Here is a tiny trained network, its code and every weight. The questions are about switching its units off for an input and a target symbol, where a switched-off unit gives its printed mean instead of its output.

import numpy as np


def w(rows, s, z=0):
    codes = np.array(rows[::2]) - 128.0
    scale = np.full(codes.shape[1], s)
    scale[-1] = z or s
    return codes * scale


def norm(h):
    return h / np.sqrt((h * h).mean(-1, keepdims=True) + 1e-5)


def softmax(a):
    e = np.exp(a - a.max(-1, keepdims=True))
    return e / e.sum(-1, keepdims=True)


def log_softmax(a):
    a = a - a.max(-1, keepdims=True)
    return a - np.log(np.exp(a).sum(-1, keepdims=True))


def net(x, mask):
    ids = ['Δαβεζηθπτφψ'.index(c) for c in x.split()]
    T = len(ids)
    res = E[ids] + P[:T]
    u = 0
    for l in range(2):
        r = norm(res)
        for j in range(3):
            rows = slice(3 * j, 3 * j + 3)
            q, k, v = (r @ M[l][rows].T for M in (Q, K, V))
            z = softmax(np.where(np.tri(T) > 0, q @ k.T / 3**0.5, -1e9)) @ v
            o = O[l][rows]
            res = res + np.where(mask[u + j], z, o[:, -1]) @ o[:, :-1]
        u += 3
    return log_softmax(norm(res)[-1] @ U[:, :-1].T + U[:, -1])


Q, K, V, O = {}, {}, {}, {}
E = w([
[107,55,125,85,154,135,90,162,93,167,116],'Δ',
[85,135,138,178,143,141,118,155,156,98,193],'α',
[123,152,166,164,115,142,84,154,101,121,125],'β',
[164,118,174,175,126,144,106,146,155,125,131],'ε',
[109,106,109,168,143,144,140,111,106,133,92],'ζ',
[149,121,125,144,117,111,75,133,147,58,208],'η',
[135,142,164,98,173,163,153,104,147,165,150],'θ',
[122,147,135,131,127,119,122,174,132,100,154],'π',
[158,160,157,166,80,171,136,135,138,90,154],'τ',
[1,140,138,115,77,87,125,90,232,148,89],'φ',
[120,94,192,153,121,115,179,175,74,116,84],'ψ',
],0.028)
P = w([
[125,81,107,91,252,179,128,120,64,105,35],'0',
[91,173,180,220,148,75,95,193,108,215,203],'1',
[68,166,180,173,87,65,92,116,105,138,215],'2',
[83,127,180,161,59,93,114,89,118,138,237],'3',
[73,92,179,138,36,146,129,92,126,153,224],'4',
[67,82,187,167,39,213,162,146,191,139,207],'5',
],0.013)
Q[0] = w([
[126,115,148,119,105,128,138,127,143,171,159],'L0H1',
[129,171,211,121,154,170,130,111,141,140,198],'L0H1',
[119,83,129,145,117,136,140,148,129,89,100],'L0H1',
[151,240,80,121,210,129,127,89,149,159,124],'L0H2',
[177,183,73,111,254,99,145,143,126,98,78],'L0H2',
[98,91,155,167,91,135,93,162,131,74,123],'L0H2',
[190,135,98,132,220,120,177,137,44,148,154],'L0H3',
[120,52,69,131,106,119,159,165,130,123,56],'L0H3',
[100,137,166,57,198,113,162,27,147,136,70],'L0H3',
],0.012)
K[0] = w([
[134,125,189,115,151,190,180,84,146,134,119],'L0H1',
[94,98,160,89,167,194,182,71,125,156,158],'L0H1',
[145,126,118,136,111,97,136,114,82,151,122],'L0H1',
[104,58,116,175,67,140,160,140,152,154,157],'L0H2',
[162,170,144,144,144,89,184,66,111,204,201],'L0H2',
[154,158,171,96,179,114,138,74,119,120,95],'L0H2',
[163,177,72,155,120,87,45,158,139,63,76],'L0H3',
[141,95,120,112,115,221,100,204,177,41,86],'L0H3',
[193,250,110,140,181,93,69,141,194,106,142],'L0H3',
],0.011)
V[0] = w([
[165,57,103,136,60,125,86,171,122,63,57],'L0H1',
[176,167,64,95,173,102,176,131,183,96,122],'L0H1',
[169,88,136,74,102,106,92,96,161,148,164],'L0H1',
[108,151,156,132,129,36,42,165,69,115,115],'L0H2',
[102,209,52,108,152,141,87,137,106,105,74],'L0H2',
[88,154,202,113,129,149,92,137,120,196,180],'L0H2',
[160,203,148,46,156,146,195,161,117,102,138],'L0H3',
[140,251,101,188,144,164,125,43,157,97,113],'L0H3',
[111,98,179,176,34,103,197,161,110,66,124],'L0H3',
],0.012)
O[0] = w([
[91,133,113,147,12,166,104,22,217,124,125,39],'L0H1',
[37,110,98,64,125,97,39,66,107,77,189,2],'L0H1',
[150,77,106,93,210,132,173,152,202,120,70,33],'L0H1',
[38,100,110,124,48,237,104,155,156,154,95,165],'L0H2',
[93,239,91,132,86,117,150,143,144,105,157,220],'L0H2',
[146,195,215,120,180,191,38,152,170,165,122,107],'L0H2',
[159,123,143,2,146,53,165,252,90,72,96,41],'L0H3',
[209,149,117,128,166,175,133,142,214,64,95,43],'L0H3',
[15,140,207,172,81,119,99,96,124,64,91,189],'L0H3',
],0.0098,0.0085)
Q[1] = w([
[105,70,7,67,148,225,165,160,134,39,18],'L1H1',
[128,144,55,202,51,121,106,146,71,157,169],'L1H1',
[123,110,94,132,227,71,48,89,106,27,34],'L1H1',
[192,145,118,64,189,92,113,107,130,83,125],'L1H2',
[131,76,45,76,86,83,42,27,185,58,27],'L1H2',
[85,50,48,119,103,171,115,47,81,114,49],'L1H2',
[104,148,47,118,132,140,91,91,127,112,86],'L1H3',
[132,60,22,69,134,166,169,111,119,22,36],'L1H3',
[93,212,151,159,78,135,145,189,127,168,217],'L1H3',
],0.012)
K[1] = w([
[126,98,58,224,26,52,148,136,125,149,96],'L1H1',
[151,120,106,164,187,49,151,167,134,134,98],'L1H1',
[123,137,175,183,77,91,128,123,147,198,201],'L1H1',
[113,150,157,159,87,78,107,114,167,177,160],'L1H2',
[91,146,135,236,91,61,37,144,67,71,101],'L1H2',
[156,187,157,185,120,152,1,124,24,77,143],'L1H2',
[171,170,77,184,98,99,124,155,130,186,159],'L1H3',
[121,116,78,198,63,52,156,126,99,112,144],'L1H3',
[163,103,122,89,213,153,119,92,90,100,120],'L1H3',
],0.014)
V[1] = w([
[126,106,77,150,104,123,118,184,81,3,233],'L1H1',
[73,62,201,64,110,166,80,176,157,184,206],'L1H1',
[176,93,110,126,141,242,63,120,162,130,170],'L1H1',
[212,127,111,45,74,119,172,141,130,77,125],'L1H2',
[160,105,181,177,195,218,84,69,83,120,137],'L1H2',
[122,28,199,156,172,85,126,95,120,42,89],'L1H2',
[123,171,209,202,108,163,121,154,19,125,126],'L1H3',
[191,111,150,144,74,120,98,94,114,133,14],'L1H3',
[122,235,197,125,142,182,108,97,233,53,142],'L1H3',
],0.015)
O[1] = w([
[180,118,89,74,208,176,159,156,88,107,158,190],'L1H1',
[141,140,167,102,140,172,57,73,125,146,120,113],'L1H1',
[155,76,136,104,101,146,111,128,185,89,170,161],'L1H1',
[126,136,152,118,33,151,164,62,154,152,136,82],'L1H2',
[251,91,131,157,130,83,90,191,115,134,90,174],'L1H2',
[152,71,178,126,158,94,108,91,95,163,128,33],'L1H2',
[184,162,85,75,129,108,131,136,125,172,180,247],'L1H3',
[116,95,123,146,76,126,145,109,137,147,171,72],'L1H3',
[138,138,212,90,121,110,170,132,81,112,152,69],'L1H3',
],0.023,0.013)
U = w([
[164,114,169,110,112,101,239,83,74,124,162,134],'Δ',
[125,157,144,89,35,183,129,233,155,143,193,3],'α',
[98,98,124,131,146,123,98,132,62,254,200,53],'β',
[158,9,139,116,97,61,127,133,189,124,151,198],'ε',
[104,19,129,121,138,221,123,155,111,66,145,139],'ζ',
[54,174,97,53,169,174,163,90,132,121,152,137],'η',
[77,152,177,138,115,74,105,176,78,50,65,176],'θ',
[168,164,86,200,161,170,51,100,193,110,68,106],'π',
[156,136,181,41,135,117,67,47,152,113,158,204],'τ',
[108,98,18,181,109,93,201,176,117,68,127,3],'φ',
[197,138,149,90,231,115,117,199,116,98,100,164],'ψ',
],0.0094,0.0053)

Each question gives the input, a string of symbols that net reads in full, and the target symbol t.
The units are the heads (3 rows each of Q, K, V and O). Each row of codes is followed by its name. A weight is (code - 128) times the scale printed after its matrix; where a second scale follows, it is the last column's (O and U).
mask holds one flag per head, layer by layer. A switched-off head (its flag False) gives its mean, the last column of its rows in O, instead of its output. The means were averaged over made-up inputs and are rounded, as every weight is.
A unit's drop is (log p(t) with every unit on - log p(t) with that unit switched off) / (log p(t) with every unit on - log p(t) with every unit switched off).
The circuit of an input: a set's keep is (log p(t) with only the set's units on - log p(t) with every unit switched off) / (log p(t) with every unit on - log p(t) with every unit switched off). Starting from all 6 units, units are removed one at a time, each time the one whose removal leaves the highest keep (on an exact tie, the one counted first), for as long as the keep stays at least 0.8.
units of the circuit, in order: the units of the circuit, biggest drop first
unit that matters most: the unit with the biggest drop
which heads matter: for each layer, one digit per head in row order, 1 if its drop is at least 0.15 and else 0, layers parted by /
drop when u is switched off: that unit's drop, to one decimal
input τ η α π β, target Δ: unit that matters most => L0H3
input θ η ζ θ, target τ: units of the circuit, in order => (L0H3 L0H2 L0H1 L1H1)
input ζ Δ ζ β, target φ: units of the circuit, in order => (L1H1 L0H2)
input π ε ε ε, target η: units of the circuit, in order => (L1H2 L0H3)
input η ε β α Δ α, target ζ: which heads matter => 100 / 101
input θ β β τ, target ψ: which heads matter => 110 / 001
input π τ π ζ, target η: which heads matter => 001 / 010
input Δ α β π β, target π: which heads matter => 001 / 001
input β θ φ β β ε, target η: units of the circuit, in order => (L0H3 L0H1 L1H2)
input η τ β α α, target ζ: which heads matter => 101 / 101
input θ θ α π θ τ, target ψ: which heads matter => 110 / 000
input ε θ β ε α ζ, target π: units of the circuit, in order => (L0H1 L0H2 L1H1)
input τ ζ θ θ π, target Δ: units of the circuit, in order => (L0H3 L1H3)
input α α β ζ ε φ, target ψ: unit that matters most => L0H3
input η θ α, target ψ: which heads matter => 100 / 000
input ζ ε ζ, target φ: which heads matter => 011 / 100
input Δ π α α α, target π: units of the circuit, in order => (L1H3 L1H1)
input α ζ π π, target ψ: which heads matter => 000 / 010
input β α τ β ψ, target α: which heads matter => 010 / 011
input τ η β Δ θ Δ, target β: unit that matters most => L0H3
input π ζ ζ ζ θ ε, target ψ: which heads matter => 101 / 000
input α π η θ α ζ, target π: which heads matter => 101 / 001
input α ζ β η, target ψ: which heads matter => 000 / 010
input α β α π θ β, target ψ: which heads matter => 000 / 000
input β θ α ε α ε, target ψ: which heads matter => 100 / 000
input η Δ ζ ψ, target ζ: drop when L0H1 is switched off => 0.2
input π ε α α α α, target η: unit that matters most => L1H2
input ε α τ α θ φ, target η: drop when L1H2 is switched off => 2.1
input π φ τ ζ η, target η: drop when L0H3 is switched off => 0.3
input Δ Δ α τ, target π: drop when L1H3 is switched off => 0.3
